Facts:
losek (manen klekim) (vimu besor ledu)
pliflos (gratras dule) (vimu mudum tezir)
skoskik (gratras truskul) (vimu volitrol)
draplober (gratras timol fovik truskul) (vimu tebrifal)
groger (gratras ledru) (manen drutro) (vimu nuzil plabrem pugu)
sulok (manen novi)
dreta (gratras lokle) (manen briral) (vimu kiskos)
nuzil (gratras trupligrul) (manen gropli nefes tubre)
plokar (vimu pugu)
plotrur (vimu vastes tigril)
ledu (manen grese) (vimu tugraplik)
busal (vimu draplober)
buflo (gratras groger klonul)
mudum (manen besor)
brugofes (gratras tosil) (vimu drutro)
kasek (manen nefes)
gaplodru (gratras skoskik kapagu) (manen flitu) (vimu tugraplik troplok)
dripo (manen briral) (vimu plokar lastur)
zizer (gratras zuvun fika) (manen groger) (vimu plastim trubu lostotrin tubre)
viplorik (vimu drutro volitrol lostotrin)
stutre (manen volitrol) (vimu nuzil naklor)
klige (vimu bopas tebrifal tezir)
trubu (gratras flazem stograr) (vimu volitrol)
vestu (gratras grakli)
sefos (gratras bopas mokin)
naklor (gratras rotak)
setekli (vimu broklunis kiskos)
brezur (gratras kadruvus buflo) (vimu grakli)
dule (manen tenes mipil) (vimu breras distir)
flefeku (vimu novi distir)
plufodor (gratras kiskos)
gropli (manen nuzil draplober) (vimu liplo)
kadruvus (manen viplorik) (vimu guke)
dafa (manen troplok)
grabil (gratras zagrun timol) (vimu pluflun tubrogri)
lostotrin (gratras misteses)
mogebur (gratras stograr misteses) (manen timol) (vimu plabrem roba)
zuvun (gratras klokor) (vimu terun timol)
fika (vimu timol)
tezir (gratras zuvun)
flofo (vimu podak grutavul)
skapluk (manen nasipi) (vimu grese)
liskor (vimu papu)
tugraplik (gratras brugofes) (vimu pluflun)
lilum (manen pugu) (vimu vastes)
papu (manen flalam) (vimu skofel grabil)
pugu (manen tatrir)
plege (vimu ledru)
tosil (vimu busal)
tastir (gratras grelon) (vimu vastes fovik plabrem)
tozak (manen vebek) (vimu tenes klaklek)
bigo (gratras flazem ketre drobruplol plufodor)
brimis (vimu tubrogri)
lastur (gratras skoskik)
tebrifal (gratras klokor)
klokor (vimu misteses klonul)
rotak (vimu gaplodru plabrem trubu)
podak (manen suvan paduk flefeku) (vimu stograr nuzil)
truskul (gratras lokle) (vimu lilum)
vuflol (gratras skoskik truskul) (vimu trubru gruzek)
kladre (vimu plokar)
pazul (gratras kapagu) (vimu klaklek)
flepiples (gratras tuklo) (manen bova teklin)
grakli (manen brepleklor) (vimu novi mudum)
vebek (gratras kapagu) (manen tozak) (vimu lostotrin)
kepli (gratras skoskik vustak flostar truskul) (manen plokar)
klaklek (vimu timol)
tuklo (gratras gaplodru) (vimu guke)
misteses (gratras sodo fleplimi) (vimu gaplodru)
flalam (gratras liskor)
tigril (manen plokar) (vimu virostu brugofes)
mebrik (vimu roba)
vizu (gratras pluflun klokor plufodor) (vimu skabrok)
florak (gratras brugofes mebrik) (vimu liskor)
ledru (gratras stograr zeka) (vimu flofo)
volitrol (vimu stapum)
brepleklor (gratras nefes) (vimu vuflol)
tenes (gratras ledru) (vimu gaplodru drulibras)
runik (gratras plege mebrik zeka) (manen kladre)
flazem (vimu lilum)
tatrir (gratras tenes bobro guke) (vimu losek)
drulibras (manen gruzek) (vimu zizer pliflos)
klekim (gratras pugu) (manen flitu)
ketre (vimu fovek)
tubre (manen nuzil)
sodo (vimu grelon)
kapagu (gratras zagrun) (manen drutro)
nasipi (gratras paduk drobruplol) (manen buflo)
fleplimi (gratras flostar) (manen plastim) (vimu sefos)
terun (gratras klaklek) (vimu nuzil pliflos)
virostu (gratras tenes) (vimu viplorik)
bugruk (vimu besor tugraplik trubu)
nefes (manen kasek)
bregribro (manen mudum)
vetam (gratras zagrun) (vimu paduk)
briral (gratras fovik kepli)
drutro (vimu pluflun trubu tezir)
liplo (gratras tenes virostu) (vimu troplok)
bopas (gratras stapum rotak sodo)
bobro (manen trastam)
mufles (manen suvan) (vimu flazem)
distir (vimu groger)
pluflun (manen mipil)
broklunis (manen bigo) (vimu truskul guke)
flitu (manen buflo) (vimu flalam)
drobruplol (vimu gropli)
bigavis (gratras ledru) (manen guti) (vimu lastur)
stobran (gratras bobro)
paduk (gratras tugraplik grutavul) (vimu lastur)
suvan (gratras grutavul)
vastes (vimu briral floskis)
plastim (gratras vebek)
novi (gratras kiskos) (vimu plastim)
gakluplun (gratras kiskos)
besor (gratras tenes) (manen mudum) (vimu skoskik)
lokekam (gratras zuvun) (vimu klokor grutavul)
troplok (gratras gropli) (manen tubre)
mipil (vimu trupligrul)
grelon (gratras drobruplol) (manen losek) (vimu skapluk)
bova (gratras klokor) (vimu bobro)
skabrok (gratras klonul)
flostar (vimu klutan skapluk klaklek liskor)
dreskon (vimu tuklo)
trupligrul (gratras grabil) (manen gakluplun) (vimu plabrem)
biskogrek (gratras zini naklor tozak) (manen flalam) (vimu besor)
klonul (gratras stapum) (vimu dafa drutro)
stapum (gratras pugu) (manen vetam)
guti (gratras nefes) (manen drulibras truskul)
skura (manen plege vestu) (vimu bigo)
trubru (vimu broklunis tigril)
fopos (manen stapum) (vimu brepleklor)
gozor (gratras nefes) (vimu skofel)
skabron (vimu brepleklor virostu diza)
guke (gratras podak)
klutan (gratras plastim)
grebin (gratras gaplodru trupligrul) (vimu mebrik grutavul tozak)
plabrem (vimu flazem troplok)
diza (vimu skabrok)
roba (gratras papu) (manen lastur) (vimu drutro tubre)
tada (gratras bigavis)
mokin (gratras vetam klokor) (manen droflar)
vustak (vimu briral)
sudra (gratras brezur) (vimu tezir)

Known rows:
[-3  1  1  2 -1 -1  2 -1 -1  1  0  2 -4  4 -2  2 -2 -1 -1 -1  0  2  0  2
  3  0 -2]: dripo
[ 0  2 -4  4 -5 -1  9  4 -2  4  3  2 -2 -2 -6  1  1  1  0 -2 -2 -3  2  5
  4  4 -2]: flitu
[  5   3  -3   7   1   9   0   3   1  -1  -1   0  -4   5  -1  -4  -1  -5
  -1  -5   5 -11  -1  -3  -2   0   5]: zizer
[  2  -3   6  12  -8   1  -3   3   3  -7   0  -6   1  -2  -1   0   1  -5
  14  -3  -7  -9   2 -10  -5  -1   4]: nuzil
[ 8 -2 -2 -4 -8 -1  2 -5  4  5  2  2 -1  2  6  0 -5  6 -7 -5 -3 -1 -5  5
  5 -7 -6]: lilum
[ 6  2  7  1  5 10  2 -2  3 -1  7 -3 -2 11 -4  1 -6  1 -1  3  2 -1  2  4
 -2  0  0]: vebek
[-1  2  2  3 -1 -1  1 -1 -1  0  0  1 -3  2 -3  1 -3 -2  0  0  0  1 -2  3
  5  1 -2]: stutre
[ 3  1  1 -1 -3  2 -4  7  0 -4 -3 -3  3 -1  0 -4  3  1  3  1 -1 -6  1 -8
 -7 -3  1]: bigo
[-1  2 -2  1 -1  6  1  4  0  1 -2  4 -4  5  0 -4 -3 -5 -3 -4  0 -5  1 -6
 -1 -2  2]: tatrir
[-1  3  1  1 -1 -1  1 -3 -1 -2  0  2 -3  2 -2  2 -5 -3 -1  0 -1  1 -3  3
  7  0 -2]: distir
[ 2  1  1 -1 -3  3 -4  7  1 -3 -3 -3  2  0  0 -5  3  1  2  1 -1 -6  2 -9
 -7 -3  1]: skabrok
[-2  1 -1  0  2  0  1 -1  0  1  0  3 -2  1  1  1 -2 -2 -2 -1  0  1  1  1
  2  0  1]: brimis
[ 4  1  1 -1 -3  3 -4  7  0 -3 -3 -2  2  0  0 -5  3  0  2  0 -1 -7  1 -9
 -7 -3  1]: tada
[-3 -1  1 -1  4  4  3 -3 -4  4  3  8  3 -1  2  0 -4 -8 -1 -1 -3  1  0  0
  3  2  3]: misteses
[ 4  1  0 -1 -3  2 -4  7  0 -3 -3 -2  3 -1  0 -4  3  1  3  1 -1 -6  1 -8
 -7 -3  1]: suvan
[ 7  2  0  0 -7  5 -1 -1  1  0  0  4 -2  3  2 -4 -5 -5 -3 -5 -4 -9 -5 -3
  4 -5 -1]: tastir
[ 2 -3 -1 -5 -2 -4 -2  4  1  0 -2 -2  3 -2  3  0  3  6  0  2 -1  3  2 -2
 -6 -3 -2]: guke
[-2  2  1  1 -1 -1  0 -2 -1 -1  0  2 -4  3 -2  1 -4 -2 -1  0 -1  1 -2  3
  6  0 -3]: plokar
[ -2  16  20  14   2 -17   9 -18   1  -4   5 -12  15   1   0 -10  10   8
 -23   0  -4 -15  15 -26  12  -2   0]: vestu

Rows:
No name comes twice in this set of rows, the named rows included.
[-4  4 -1  2 -2  5  1  6 -1 -1 -4  4 -7  7 -1 -4 -2 -6 -2 -4  0 -6  2 -7
  0 -3  1] | pazul
[ 2  0 -4  3  0  0  2 -1  3  2  0  0 -4  4  1  1 -2  2 -4 -3  3 -1 -1  4
  2 -1 -1] | tigril
[ 2 -2  2  0 -1 -2 -2  1  1 -3  1 -6  5 -4 -1  1  3  4  4  3 -1 -1  1 -1
 -5  2  1] | dafa
[-3 -1 -2  0  7  5  3 -3 -1  5  2  6  1  0  3 -1 -1 -5 -3 -2  1  0  2  0
  0  2  6] | bugruk
[ 2  1 -5  2  2  1  0  0  2  0 -1  1 -4  3  2  0 -2 -1 -4 -4  4 -2 -1  3
  1  0  0] | virostu
[  8   2  -4   5   1   9  -4   4   7  -1  -1  -2  -6   5  -2   0   2  -5
   5  -7   9 -11  -7   2   4   4   4] | roba
[ 5  2 -1  2 -2  4 -5  8  0 -6 -3 -4  1  1 -1 -5  4 -1  4  0  2 -9  0 -9
 -7 -1  3] | tezir
[ 4  2  7  4 -5  1  1 -6 -4 -3  4  2  0  3 -4  3 -7 -4  3  2 -4  0 -8  6
 10  1 -4] | groger
[ 0 -1 -3  1  4 -4  1 -7 -1  0  3  1  0 -1  0  6 -4  1 -2  1  2  7 -3 12
  7  4 -2] | mebrik
[-3  0 -2  0  5  3  2  0 -1  2  0  5 -1  1  2 -1 -1 -4 -2 -1  2  0  2  0
 -1  1  4] | grabil
[ 6  1 -8  8 11  8 -1 -4  2 -1  2 -2 -1  0 -1  0  0 -4 -1 -2 12 -6 -3  5
  1  6  8] | drutro
[ -9  14  20  17   9 -24  17 -30   0   0  10  -8  10   3  -3   1   4   8
 -25   1  -1  -1  13  -8  23   4  -2] | grakli
[  7  -1   5  -3  -5   4   1 -11  -4   3   6   7   6  -5   3   1  -8  -7
  -2  -1  -8  -2 -10   6  13   0  -1] | plabrem
[ 0 -1 -3 -3 -3 -3  3 -1  4  5 -1  3 -5  5  4 -1 -2  5 -7 -4  0  2  2  1
  0 -5 -4] | broklunis
[  6  -4  -2  -6  -3  -5   2 -10   1   4   4   4   2  -2   7   4  -6   5
  -7  -1  -5   7  -6  11   8  -3  -6] | flazem

Now the same objects, written a new way:
Known rows:
[-15 -13  -9  -4   4   2  17  -2  -3   2  -4   0  -7   3  10  22 -13 -16
  -3  -7 -14   5  10 -14  23 -11  -2 -22   8  12 -17  -3]: suvan
[-20  -6   8   4  -8  -7  19  -1  -4   9  -9  15  -1   1   7  17  -5  -2
   4   7 -10  -1  11 -13  12   4  -7 -16   8  12  -2 -10]: zini
[-23   1  10   1 -18 -11  27  -5  -2  15 -11  17   3   4   8  22  -1   9
   7  11  -2  -2  11 -19  11  10 -12 -17   6  10  -1 -19]: sodo
[-20  -7   1  -1   1   0  15   0   3   9 -23  -8   5  -4  -6  15  -9 -10
  -5   1  -7  10  17 -17   5  -3  -4  -9  14  14   1  -3]: klutan
[-20   1   3   7   0   2  15  -3  -1   6 -22  -1   2  -8  -7   8  -4  -6
  -1   1 -13   7  15  -6   4   2  -2  -4   7  17  -9  -7]: plastim
[-19  -9   1   1  -4  -3  10   2   1   7 -10   3  -2  -3   5  17 -12 -12
  -1   7 -13   2  15 -13  10  -5  -9 -12  12  13  -2  -3]: beplestas
[-28  -4  -2  11  -2   0   9   5   3   9  -8   4 -11  -1   0  19 -11 -13
   1   2 -14   1  13 -20  10  -4  -6 -13  14  10  -2  -9]: mipil
[-29  -4  -8  -7 -13  -1  15 -10   0  12 -20   2   2   0   9  11 -13  -4
  -6   0   5   2   4  -8  11   4 -10 -17   9  -2  -6  -8]: klekim
[-22  -4   2  -3  -8   0   7  -3  -5  13 -11   1  -7   1   7   9 -14 -11
 -12  -1 -12   0  13  -7  12  -2 -16 -14  11   9  -3   1]: flitu
[-22  -3   2   8 -15 -11  21  -3  -7  18  -9  22   0  -4   4  21   0   0
   9   9  -9   2   3 -14  11  13   0 -19   7   5  -2 -12]: pugu
[-23   0   5   7 -14  -2  20 -11   1   7 -14  15   5  -6  10  13  -1   7
   9   5   2   1   7 -15  14   5  -2 -14   8   4 -11 -16]: stapum
[-16 -15  -9   2   7   0   5  -7  -3  -1 -14  -3   3  -6   3  16  -9 -22
   2   7 -11   0  18 -13   4 -12 -11 -13   4   3   3  -4]: guti
[-20   4  23  14  -6  -1  31  -9 -13   4  -3  22   7  14   4  24  -6   0
   4   0 -18   4   0 -12  16   2   1 -14  24  15   2 -21]: klokor
[-20  -4  -1   1  -4   1  25  -4  -3  -4 -11   2  13  15   6  24 -20  -9
  -3  -3   1  15   1 -12  10  -6   2  -4  18  12  -7 -16]: bova
[-25 -11  -9   4  -8  -4   4   1   3   9 -12  14 -11 -11   8  11  -8  -9
   7   8  -1  -3  18 -12  14   0  -2 -21   4  -1 -13  -4]: guke
[-19  -2   2  14   1   1   6  -2   4   6 -12   3  -5  -7   3  14  -6  -8
   0  -2 -15   2   7 -19  11  -6  -7 -10  12  14 -10  -1]: drutro
[-24  -3  -2   6  -6   0  16 -11   3   7 -21   4   8 -12   5  10  -5   2
   3   3   5   7   5 -12   8   7   1 -12   6   3 -12 -13]: lostotrin
[-20 -10  -6   5   3   4   2  -2   4   1 -11  -2  -5  -8   3  12 -14 -16
  -2   0 -12   1  16 -13  11  -8  -5 -13   9  10 -10  -1]: brepleklor
[-25   1   8   3   0   6  20  -2   7   9 -25  -9   7  -4 -10  12  -4  -2
  -3   2  -8  12  20 -16   1   0  -7  -6  15  18   1 -15]: grabil

Rows:
No name comes twice in this set of rows, the named rows included.
[-22 -13  -3  -1   2  -2  15   2  -1   5  -4  -4 -12  -8   6  19  -4 -11
   4  -6 -21   8  10 -12  17   1  -8 -20   4  15 -12  -8] | flefeku
[-21 -14  -7   0  -3   2   7 -10  -5   3  -5   2   0   9  12  15 -24 -17
 -11  -7  -4   3   4  -6  16  -9  -5 -16  21   2  -8   0] | nasipi
[-24  -9  -9   0 -11  -6  14  -7   5   7 -20   9   5  -6  10  16  -7  -1
   2   7  10   1  10 -13  10   1   2 -18   6  -2 -11  -9] | skabrok
[-20   6  15   5  -5   0  20   3  -2  13 -22   1   3 -11  -9   6   5   2
   2   7 -15   5  26 -12   3   8 -14  -7   5  24   0 -17] | skoskik
[-19  -6  -3   9   4   3   7  -7  -6   3 -12   5  -1  -4   5  12  -6 -20
   3   2 -15  -2  18 -14   6  -8  -9 -14   0   4  -3  -9] | gruzek
[-16   5  19   3 -11  -2  28   2  -9  11 -15  11   6   3  -7  15  -1   0
   2   9 -16   4  21 -10   3   7  -9  -6  12  23   5 -16] | zagrun
[-20 -11  -5  -2   1   5  22  -9  -4  -8 -12  -1  15  13  10  28 -24 -12
  -5  -6   4  17  -1  -8  13 -12   6  -5  23   8 -10 -16] | vizu
[-23  -5   5   4  -3   4   7 -10   0  11  -9   1  -6  -4   7   6 -11  -9
 -10  -4 -13   0  13 -11  12  -3 -17 -14  16   8  -4  -2] | losek
[-22  -5   1   5 -18 -15  18  -2  -5  16  -3  26  -4  -5  11  21   3   2
  10  11 -10  -4   3 -14  14  14  -5 -26   3   0  -2  -9] | stograr
[-24 -11  -7   4  -5   1  11 -16   6   2 -14   4   5  -8  12  14  -9  -3
   0  -1   9   6  -4 -11  13  -6   4 -18   9  -2 -17  -9] | trubu
[-19 -11 -13   2  -1   0  14  -6   1  -5 -12   4   9   7  12  24 -22 -15
  -4  -4   5  10  -3 -12  14 -14   9  -9  17   4 -13  -4] | bigo
[-17  -4  11  12  -7  -3  21  -3 -19  -1   0  28   3  12   6  21 -14 -11
   2   4 -18  -2  12  -9  18  -3   4 -18  16  10  -4 -14] | kiskos

The same objects again, as new rows of numbers:
Known rows:
[  3   0  -2   0   5  -1   5   2   3   2  -2   4  -8 -11  -5  -3   3  -1
  10   0   3  -4   5  13  -3   5  10]: skofel
[  2   1  -1  -1   6  -1   7   2   3   0  -4   4  -8 -11  -5  -5  -1   0
  10   2   2  -3   5  12  -3   5  11]: tubrogri
[  4  -5   6  -6  23   7  -4  -4   2   0 -15   2   2 -19  -3   2   6 -31
   3   0   8  16   4   2  20  -7  26]: kasek
[-2 -1  2 -3 -1 -1  8 -1 -1  0  0  7 -7 -3 -3 -6  2 -2  1 -1  4 -1 -2 10
  2  4  3]: tosil
[ 13   3  -6   2   8   0 -11   7  13  -5   0  -5  -4  -8  -4   1   0   6
   8  -9  14   3   1   4  -6  -1  -2]: plastim
[-13  -6  -3  -6   7   4  -1   2  10   4   2   5  -3   0  -2   0 -10   2
  -5  -7   0   3   6  -7   5 -13   0]: dreta
[-1  0 -6  0  6  2 -4  5 11  5 -3 -1 -6 -4  0  2 -7  2  6 -8  7 -2 12  5
 -5 -4  5]: briral
[  1   2   7   2 -10   1  10 -10   3  15  -2   6  -2  -3  -7   2   5   3
  -6  -3  10  -7   5  11  -3   6   3]: vastes
[-1  1  7 -1 -9  1 11 -7  0 13 -2  7 -2 -1 -3  1  5  2 -6 -2  9 -3  3 12
 -1  6  0]: plotrur
[ 21   9  -3  -3  -1   1 -11   6  12 -13   3 -13  -7  -6 -13  -1   7  10
   0 -11  23  13 -16   0  -8   6 -14]: vetam
[ 20  11   3   1   6  -5   0   2   8  -7  -2  -4  -8 -17 -14  -5   8   5
   7  -2  14  -1  -3   8  -7   9   0]: zagrun
[-9 -8 -3 -7  2  5 -7  2  8 -2  8  2  0  1 -5  4  0  3 -2 -7  2 10 -3 -9
  6 -9 -8]: grelon
[  4   0  -2   1   6  -2   6   2   4   2  -4   4  -7 -11  -3  -3   1  -1
  10   0   2  -4   5  14  -3   4   9]: gruzek
[-3 -2  3 -2  3 -5  6  1  1 -1  0  5 -5  0  0 -9 -2 -2  5  1  6  2 -3 15
  2  1  2]: klige
[-3 -1  5 -4 -6  0  9 -2 -1  2  0  6 -4  0 -2 -6  2 -2 -1 -2  6  0  0 12
  2  5 -1]: skabron
[ 0 -8  2 -1  3 -1  8 -4  0  7  5  4 -7 -1 -4 -9  2 -8 -1  2  2 -4 -9 11
  0 -3 -1]: distir
[ -9 -10 -19  -6  -8  13  -4   7  12   0  -5 -15  -9   5  -4  10   2   5
   7   0   8  14  -5  20  -1   0  15]: vizu
[-4 -4  3 -6 -3  2  8  0 -4  1  2  5 -8 -1 -3 -6  4 -5  1 -3  4  0 -1  8
  2  6 -1]: liskor
[  4   0  -2   0   6  -3   5   1   3   1  -2   4  -7 -10  -4  -4   2  -1
  11   2   2  -5   6  13  -4   4  11]: breras

Rows:
No name comes twice in this set of rows, the named rows included.
[-4  0  4 -2 -2 -1 11 -4  2  7 -2  7 -8 -3 -3 -4 -2 -1  0 -1  5 -4  4 10
  0  4  4] | vustak
[ -9 -10 -15  -4  -5  10  -4   5   9   0  -1 -12  -8   7  -3   6  -1   3
   4  -3   7  13  -6  14   0  -2   8] | lokekam
[-24 -24 -39 -13 -12  25  -6   8  14  -2  -7 -36 -17  16  -6  15   9   2
  10   6   1  28 -16  34   4  -4  19] | zuvun
[ -6   5   1   5  -3 -12  -8   5  12  -7  -4  -2  10  14   4  -9 -12   9
   1  -3  22  17  -9  20   4  -7  -6] | brugofes
[ -2 -17  -3   9   9   1  -2   1  15   5  14   5   9   4  -3  -3 -11  -4
  -6   1   3   3 -16  -4   1 -23   1] | mogebur
[-10   0  -1  -4   1   1  -4   5  10   4  -2  -1 -16  12   5  -9 -12   0
  -3 -13   6   1  10  -2   1  -9  -3] | draplober
[  4 -10  -7   3   2   4  -4   6  29  -3   9   7  -8   0  -5 -16  -9   8
   5   0 -12   2   1 -13   0 -16  25] | troplok
[-2 -3 -5  1  2 -4 -6  7  6 -6  0 -1  2  6  2 -5 -5  1  4 -6 12 11 -5  8
  0 -5 -4] | sudra
[ -6 -40 -15  12  -1  16 -15  26 -15   1  33  31  30  10  21  12 -11 -16
  13 -15  -7   7  -7 -18  -9  -8   5] | tenes
[-10   3  -5  -4  13  -1  -5   5  12   8  -6  -2 -20   2   3  -5 -14  -3
   1 -16   6  -3  19  -3  -2 -11  -2] | lastur
[ -9 -11 -29  -4  -4  14  -6   8  21   0 -12 -25 -11   2  -6  15   2   7
  16   7   7  16  -4  30  -3   1  28] | tebrifal

